Each row is followed by one of two labels, saying whether the row has a hidden trait. Each part has a new trait and two new labels.
[ -7 -10  -5   0   3   4   2 -14  -2   1  13   8 -11 -10  -8  20 -15]
L
[ -3 -11 -10   1  15 -16  19   0 -12  -1   9  -1 -11 -16   1  18 -10]
L
[  3  -5   1  -5  -5   3  -3   3   6   1   5   2   2   4 -10  -1  17]
U
[-11  19  -5   4  -9   8  -6   2  -3  -1   1   1  -1 -10   8   6 -44]
L
[ -3  14   0  -2 -11   4 -10  14   3  -1   1  -4  10   1  -1  -3  -3]
L
[ -6  -3  -9   1   5  -7   7  -2  -8  -1   7  -2  -9 -24   1  14  -9]
L
[-10  28  -1   4 -13  10  -7   7  -3  -2   1   0   3  -6   8   1 -51]
U
[-6  0 -2  0 -4  6 -7 -1  2  0 12  3 -2 -9 -6 10 -6]
L
[-13  13  -2   2  -5   7  -4  -9  -6  -1   5   3  -5 -19   2  18 -39]
L
[-10   8  -5   2   0  -1   3  -5  -9  -1   6   0  -8 -23   3  16 -31]
L
[ -8  18  -5   4  -9   6  -5   6  -3  -2   0   0   1 -12   8   4 -43]
L
[  0  -8   2  -6  -5   8  -6 -14   7   2   7   7  -4  -1 -13   5   7]
L
[ -3  22   1  -2 -14   7 -14  12   4  -1  -2  -4  12   4   0  -4  -5]
U
[  3 -31  -9  -2  11  -2  -1 -14   5   2   9   5  -8   2  -7  12  36]
L
[  4 -14  -1  -6   0   2   1  -8   5   1   8   3  -6  -4 -11   2  28]
L
[ -5 -12  -7   0   5   1   4 -10  -3   1  15   6 -11 -12  -6  16  -4]
L
[ -7   9  -7   3  -2   0   2   3  -6  -2   3  -2  -5 -19   6   7 -27]
L
[ -7  21  -2   0 -14   7 -12   9   2  -1  -4  -1   8  -2   2   1 -20]
L
[  3   3   5   0 -14  16 -19   8  14   0   3   1  10  18  -7 -13  13]
U
[  1  11   2  -1  -9   7 -12  18   7  -1   7  -4  12   7  -3  -7   6]
U
[ -5  33   6  -2 -22  13 -18  10   5  -2  -6  -2  13   1  -1  -7 -14]
U
[ -5  17  -3  -1 -11   3 -10  11   2  -1  -3  -3   7  -4   1   0 -10]
L
[ 0  1  2 -2 -7  6 -9 11  7  0  8  2  7  8 -8 -1  7]
U
[ 10  -6   3  -2 -19  18 -18  -1  18   1 -13   2   5  22  -6 -24  34]
U
[ -7   7  -7   1  -3  -1  -1   1  -4  -1   3  -3  -4 -19   2   7 -14]
L
[-10  -5  -4   0   3   5  -1 -18  -2   1  10  12  -9  -4  -8  29 -27]
L
[  0  30   6  -5 -25  15 -22  10   9  -1  -7  -8  14  -2   1 -20   7]
U
[ -9  -4  -4   0  -3   7  -5 -13  -1   1  11   7  -8 -13  -6  19 -13]
L
[ -7  -8  -4   0  -3   9  -4 -14   1   1  15   8  -9 -10  -8  17 -12]
L
[ -6  -9  -6   1   2   2   2  -6  -3   0  13   3 -10 -17  -5  14  -9]
L
[-3 -2  0 -2 -5  7 -7  3  4  1 11  4  2  0 -8  5  2]
L
[ -6  -1  -7   0   1  -2   2  -3  -4  -1   9  -1  -8 -21  -1  11  -8]
L
[ -3   5  -5   0  -2   0  -2   7  -1   0  10  -2  -1 -11  -3   4  -2]
L
[  9  -1   4   1 -14  15 -16  11  14   0   1  -1   8  17  -5 -20  22]
U
[ -1   2   6  -6 -15  13 -16  -6  12   1  -4   9   6  16 -13   0  12]
U
[ -9  10  -5   1  -9   4  -8  -1  -1  -1   0   0  -1 -15   1   9 -16]
L
[ -4 -15  -6  -1   7   4   4 -16   0   1  16   9 -12  -7  -8  19  -7]
L
[ -4 -18  -6  -1   8   2   6 -15  -1   1  16   9 -12  -6  -8  20  -7]
L
[  5 -29 -10  -2  10  -5   5 -10   3   2  11   2 -10  -9  -6   7  35]
L
[ -3  33   4  -2 -20   9 -11  15   1  -2  -4  -5  11  -1  -1 -10 -11]
U
[  1 -23  -8  -3   8   0   4 -13   3   2  15   5 -11  -8  -7  11  21]
L
[ -8  -1   0  -1  -8  15 -12 -13   5   1  13   9  -4  -6 -10  15 -11]
L
[  4 -20  -5  -4   4   0   3 -12   4   1  10   3 -10  -7  -9   4  30]
L
[  5 -16   0  -6   0   2  -3 -14   7   2   2   5  -4   3 -13   3  38]
U
[ 11  -6   3   0 -22  19 -21   0  20   0 -16  -1   3  18  -4 -31  37]
U
[-16   6  -2   0   6  -1   1 -11 -10   0   6   7  -4 -12  -1  34 -42]
U
[ -5  -9  -4  -1  -1   9  -3 -14   2   1  16   7  -9 -11  -8  15  -6]
L
[  2 -12   1  -6  -3   7  -5 -15   7   2   7   7  -5   0 -13   6  20]
L
[  1 -17  -5  -4   1   4   0 -14   4   2  12   5 -10  -9  -9   8  20]
L
[ -6  -8  -5   0   1   5  -2 -10  -1   1  14   5  -9 -14  -7  16 -10]
L
[-13  10  -3   1  -3   3  -3 -10  -7   0   5   3  -6 -20   1  21 -33]
L
[ -6  13   1  -1 -13   9 -16   8   5   0   3   1   9   3  -4   4  -8]
L
[ -4   4   2  -1  -9   9 -13   8   8   0   8   3   7   6  -7   4  -5]
L
[-15  20   0   2  -4  11  -2  -8  -8  -1  13   3  -4 -19   5  17 -58]
U
[-3 16 -3 -1 -8  2 -8 13  2 -1 -1 -4  7 -2  1 -2 -8]
L
[ -4  27   2  -1 -17   9 -15  11   4  -2  -4  -2  12   4   0  -3 -13]
L
[-10  -7  -4  -1   8  -2   6 -17  -6   1   7  11  -9  -4  -5  30 -29]
L
[ -3  25   1  -1 -15   6 -10  15   3  -2  -3  -4  11   2   1  -5 -10]
L
[ -3 -16  -5  -3   2   6   0 -17   3   2  15   8 -11  -9  -9  13   7]
L
[ -1 -18  -6  -2   7   1   6 -13   2   1  17   7 -12 -10  -8  14   3]
L
[  4  19   3  -3 -18   9 -14  17   9  -1  -2 -10  12  -1   2 -24  17]
U
[  6 -18  -2  -6   3  -1   3  -9   4   1   8   2  -7  -4 -11  -1  34]
L
[ -3  27   5  -4 -19  12 -19  12   8  -1  -3  -4  15   6  -1  -8  -2]
U
[ -2  -2   4  -7 -10  12 -11 -14   9   2   4   9   0   6 -14   7  11]
U
[  4 -32  -5  -2   5   1  -9 -19  10   2  -2   6  -5  10 -10   7  46]
L
[ -2  22   0  -2 -14   6 -12  14   3  -2  -3  -5  12   3   0  -5  -3]
U
[ -4   5  -6   0  -4  -2  -2   6  -2  -1   4  -3  -2 -14   0   4  -6]
L
[-15  12  -1   0   2   2   1 -10 -10   0   8   4  -6 -21   2  25 -45]
U
[-10  18  -3   1 -14   9 -14   2   1  -1  -4   2   3  -6   2   7 -35]
L
[ -8  29   3   0 -19  12 -16   8   3  -1  -4   0  11   4   0   1 -28]
L
[ -2 -17  -8   0   9  -3  10  -9  -3   1  16   7 -13 -11  -7  17  -7]
L
[ -6 -21  -4  -2  12   5  -2 -20   2   2  16  13  -5   8 -10  30  -4]
L
[-12   1  -3  -1   6  -1   2 -15  -7   0   5   8  -6  -8  -2  31 -33]
U
[ -2 -10  -1  -4  -3   8  -3 -14   5   2  14   6  -7  -7 -11   8   7]
L
[-10  16  -5   4  -5   5   0   5  -7  -2   5  -1  -3 -16   9   7 -46]
U
[  2 -19  -4  -4   2   4  -2 -16   5   2  10   5  -9  -4  -9   8  25]
L
[ -1 -15  -2  -4  -2   9  -7 -20   7   2  10   8  -8  -4 -11  11  14]
L
[ -6  -9  -1  -4  -6  15 -10 -24   7   2  13  12  -8  -6 -11  16  -1]
L
[ -4  39   5  -1 -21   8  -7  14  -1  -2  -2  -5   9  -8   1 -13 -25]
U
[ -4 -22  -7   1  19  -8  17 -11  -7   1  16  11 -12   2  -7  30 -19]
L
[ -3   7  -6   0  -5  -2  -2  12  -2  -1   2  -4   1 -11   2   1  -4]
L
[ -6  36   6  -1 -22  13 -16   9   3  -2  -4  -1  12   2  -1  -4 -25]
U
[  4  -7   3  -6 -12   5 -11  -4  12   1 -12   6   4  16 -13  -6  30]
U
[ -3  26   2  -1 -15   7 -12  14   3  -2  -4  -4  12   3   1  -4 -10]
U
[  0  -7   0  -5  -4   7  -4  -8   5   1  11   5  -4  -4 -11   6   9]
L
[ 2 -1  2 -4 -8  5 -7  7  8  0  3  4  6 11 -9 -5 14]
U
[-10  10  -5   2   0   1   4  -3  -9  -1   8  -1  -7 -22   5  13 -35]
U
[ -1 -16  -6  -2   4   3   4 -13   1   1  16   6 -12 -12  -7  12   3]
L
[-10  22  -3   4 -13  10 -10   5  -1  -1  -1   1   2  -8   7   4 -46]
L
[-11  10  -4   1  -5   4  -4  -7  -5  -1   4   1  -5 -19   2  14 -29]
L
